Q_357: [  8.7   4.9  38.9   9.6  14.2  29.3  13.3  33.1  57.4  32.0   1.8  12.4
  20.5  24.9  20.7  11.1 -24.3  56.1  14.0  15.3  30.1 -10.4  33.3  24.8
  40.8   9.9  30.7  35.7  43.2  10.6  50.7 -16.9]
Q_654: [ 35.4 -36.8  31.3  24.8  43.1  -4.3   1.2  62.1  61.4  88.7 -34.9  45.3
  29.7  63.8  31.3  -8.3   5.6  92.2 -24.3   4.8 -22.7   6.6  71.6  19.7
  50.5 -23.1  63.2  49.5  66.9  49.9  48.6 -30.4]
Q_13: [  8.7   4.9  38.9   9.6  57.4  33.1   1.8  13.3  29.3  12.4  57.4  32.0
  33.1  24.9  20.7  11.1 -24.3  49.6  14.0  15.3 -24.4 -10.4  33.3  24.8
  40.8   9.9  -8.9 -30.4 -24.4 -16.8   4.5 -38.5]
loc: [-16.9]  Q_357, 32
loc: [-23.1]  Q_654, 26
loc: [49.5]  Q_654, 28
at: [57.4 33.1  1.8 13.3 29.3 12.4 57.4 32.0 33.1]  Q_13, 5
at: [29.3 13.3 33.1 57.4 32.0  1.8 12.4]  Q_357, 6

Q_12: [ 12.1  -7.9   2.7   0.2  10.3   8.5 -14.5  12.8 -11.2  -4.5   8.2  22.3
  20.4  -1.8 -36.9  -0.9  -8.4  12.5   4.2  13.7]
Q_663: [  4.0  -1.3  23.9  14.0  12.4   6.0  -1.2 -22.8   6.6   9.1 -12.0 -51.4
  11.8  -9.2   1.4   0.9 -18.7 -22.7   4.5  -2.5]
Q_394: [ 28.0   8.7 -17.6 -11.5  13.8  25.0   4.5   0.9  -3.0  -0.5  13.0   0.0
  14.7  10.1  -0.1   4.4   0.5  33.5  -3.1 -11.4]
Q_597: [  4.6  -3.0   4.9  23.3  -0.7   0.5   4.3  -0.8   5.3   2.3 -18.2 -21.5
  19.2   4.3  14.4   2.6  19.4   5.8  -2.9  -5.3]
Q_2: [ 32.0  17.7   3.0   7.3  47.7  16.6  -8.8 -30.8   5.9  -1.3   8.0  23.9
  40.3  38.3  22.8   1.9 -41.7  24.8   3.7   4.9]
Q_724: [-13.7  -1.5  12.1  -9.9   1.6 -16.7   7.4  -6.0  26.0   5.8  17.3  85.5
   9.4 -11.5   1.3   1.6 -14.3  15.1   6.4  -4.5]
Q_276: [ 12.0   6.8   1.5   0.1  44.1  15.7  17.3  43.5 -14.5   7.6   0.6 -26.9
  -7.2 -40.8   5.6   4.2 -26.7  -8.0  18.8  12.6]
Q_644: [ 16.2   6.7  27.5   9.6  -6.4  -9.4   1.4  -2.7   4.1  -5.7  20.4  58.3
 -11.0  30.9 -29.5   0.2 -37.8  -0.8  -1.8  -7.0]
Q_892: [ 15.0   2.6 -13.8   7.4 -10.9 -15.3 -13.6 -31.3  15.4  -2.4 -11.2 -22.7
 -15.0  25.0  -9.2  -1.7   5.5   9.2   6.5   7.4]
Q_672: [-12.5  -1.9 -21.6  16.8 -21.7  -0.4  -5.5   5.1  -2.0   4.7   4.4 -54.0
   9.1 -10.6 -24.5  -3.0  41.9  -5.8  26.7  -3.1]
Q_221: [-11.5   7.7 -10.4  16.2 -13.3  10.5  -8.8   0.2   8.8  -2.1   4.3 -23.3
  28.5  18.7 -46.5  -4.0   1.3  28.6   2.2 -21.2]
both Q_394 Q_724:   [-11.5]
loc: [28.5]  Q_221, 13
at: [-22.7 -15.0  25.0  -9.2]  Q_892, 12
both Q_892 Q_394:   [25.0]

Q_664: [-67.4  61.2 -72.6   5.6   6.6 -10.9 -28.2 -29.8  -4.0]
Q_131: [-67.2  47.0 -41.1 -73.5  -3.0 -41.0  17.7 -12.0   8.3]
Q_279: [-29.1  53.7 -68.8  40.6  67.0 -51.7 -31.6 -52.2  19.9]
Q_231: [ 67.1  64.5 -35.7  14.6  20.3 -40.9 -43.3  -3.9  60.9]
Q_797: [-73.7  -3.0 -15.0 -23.4  15.1  31.7 -47.0 -21.6  16.4]
Q_341: [ 30.9  67.1  -8.3 -33.4 -74.9 -27.4 -39.9 -68.0  75.2]
Q_604: [ 35.0 -31.3 -49.8   1.8 -67.7 -61.4 -45.5 -77.5  50.3]
at: [-67.4  61.2 -72.6   5.6   6.6 -10.9 -28.2 -29.8]  Q_664, 1
both Q_341 Q_231:   [67.1]
at: [ 64.5 -35.7  14.6  20.3 -40.9 -43.3]  Q_231, 2
at: [-73.5  -3.0]  Q_131, 4

